Below is a small trained network, with its code and all its weights. Each question gives an input and a class and asks what happens when units are switched off, that is, made to give their printed mean instead of their output.

import numpy as np


def w(rows, s, z=0):
    codes = np.array(rows[::2]) - 128.0
    scale = np.full(codes.shape[1], s)
    scale[-1] = z or s
    return codes * scale


def f(y):
    return y / 2 * (1 + np.tanh(0.7978845608 * (y + 0.044715 * y**3)))


def log_softmax(a):
    a = a - a.max(-1, keepdims=True)
    return a - np.log(np.exp(a).sum(-1, keepdims=True))


def net(x, mask):
    res = np.array(x, float).reshape(1, 6) / 4 @ E
    y = f(res @ A[0][:, :-1].T + A[0][:, -1])
    res = res + np.where(mask, y, B[0][:, -1]) @ B[0][:, :-1]
    return log_softmax(res[-1] @ U[:, :-1].T + U[:, -1])


A, B = {}, {}
E = w([
[105,71,133],'x0',
[110,54,119],'x1',
[255,19,79],'x2',
[70,23,162],'x3',
[199,115,241],'x4',
[167,49,182],'x5',
],0.0074)
A[0] = w([
[99,173,221,254],'neuron 1',
[199,154,34,182],'neuron 2',
[100,190,134,65],'neuron 3',
[164,171,1,169],'neuron 4',
[200,111,53,238],'neuron 5',
[58,203,182,251],'neuron 6',
[162,197,23,181],'neuron 7',
[135,220,189,153],'neuron 8',
[139,47,169,198],'neuron 9',
[12,150,86,233],'neuron 10',
[228,142,63,206],'neuron 11',
[117,45,192,243],'neuron 12',
[220,173,171,186],'neuron 13',
[153,192,156,240],'neuron 14',
[190,63,77,220],'neuron 15',
],0.011,0.0038)
B[0] = w([
[147,177,56,220],'neuron 1',
[134,111,207,200],'neuron 2',
[152,134,144,165],'neuron 3',
[86,114,172,210],'neuron 4',
[142,72,224,214],'neuron 5',
[140,218,117,250],'neuron 6',
[76,104,209,214],'neuron 7',
[149,158,106,200],'neuron 8',
[151,72,82,221],'neuron 9',
[52,182,116,254],'neuron 10',
[166,120,204,213],'neuron 11',
[145,33,11,239],'neuron 12',
[190,171,161,206],'neuron 13',
[109,213,110,193],'neuron 14',
[130,71,166,227],'neuron 15',
],0.011,0.0088)
U = w([
[172,120,179,5],'0',
[42,156,240,151],'1',
[51,86,87,164],'2',
[194,214,146,178],'3',
[5,216,142,151],'4',
],0.011,0.0031)

Each question gives the input, the list of numbers given to net, and the class t.
The units are the neurons (one row each of A and B). Each row of codes is followed by its name. A weight is (code - 128) times the scale printed after its matrix; where a second scale follows, it is the last column's (A, B and U).
mask holds one flag per neuron, in row order. A switched-off neuron (its flag False) gives its mean, the last column of its row in B, instead of its output. The means were averaged over made-up inputs and are rounded, as every weight is.
A unit's drop is (log p(t) with every unit on - log p(t) with that unit switched off) / (log p(t) with every unit on - log p(t) with every unit switched off).
The circuit of an input: a set's keep is (log p(t) with only the set's units on - log p(t) with every unit switched off) / (log p(t) with every unit on - log p(t) with every unit switched off). Starting from the 12 units with the biggest drops (on a tie, the unit counted first), units are removed one at a time, each time the one whose removal leaves the highest keep (on an exact tie, the one counted first), for as long as the keep stays at least 0.8.
units of the circuit, in order: the units of the circuit, biggest drop first
unit that matters most: the unit with the biggest drop
top k neurons: the k neurons with the biggest drops, biggest first
drop of u: that unit's drop, to one decimal
input [3,6,-7,7,-1,-1], class 4: unit that matters most	neuron 10
input [-2,-7,-2,5,2,1], class 3: units of the circuit, in order	neuron 7; neuron 1
input [3,0,-4,1,3,0], class 4: units of the circuit, in order	neuron 11; neuron 5
input [3,-2,1,2,4,-5], class 3: units of the circuit, in order	neuron 7; neuron 4
input [-2,-7,1,0,-2,-7], class 1: top 2 neurons	neuron 7; neuron 2
input [-2,-2,0,4,8,2], class 3: top 2 neurons	neuron 13; neuron 1
input [-7,5,0,-4,1,-2], class 1: top 2 neurons	neuron 7; neuron 12
input [6,-6,-2,6,2,-2], class 2: drop of neuron 7	0.1
input [1,1,-7,3,7,8], class 2: drop of neuron 12	0.6
input [0,6,2,3,8,-4], class 2: drop of neuron 12	0.2
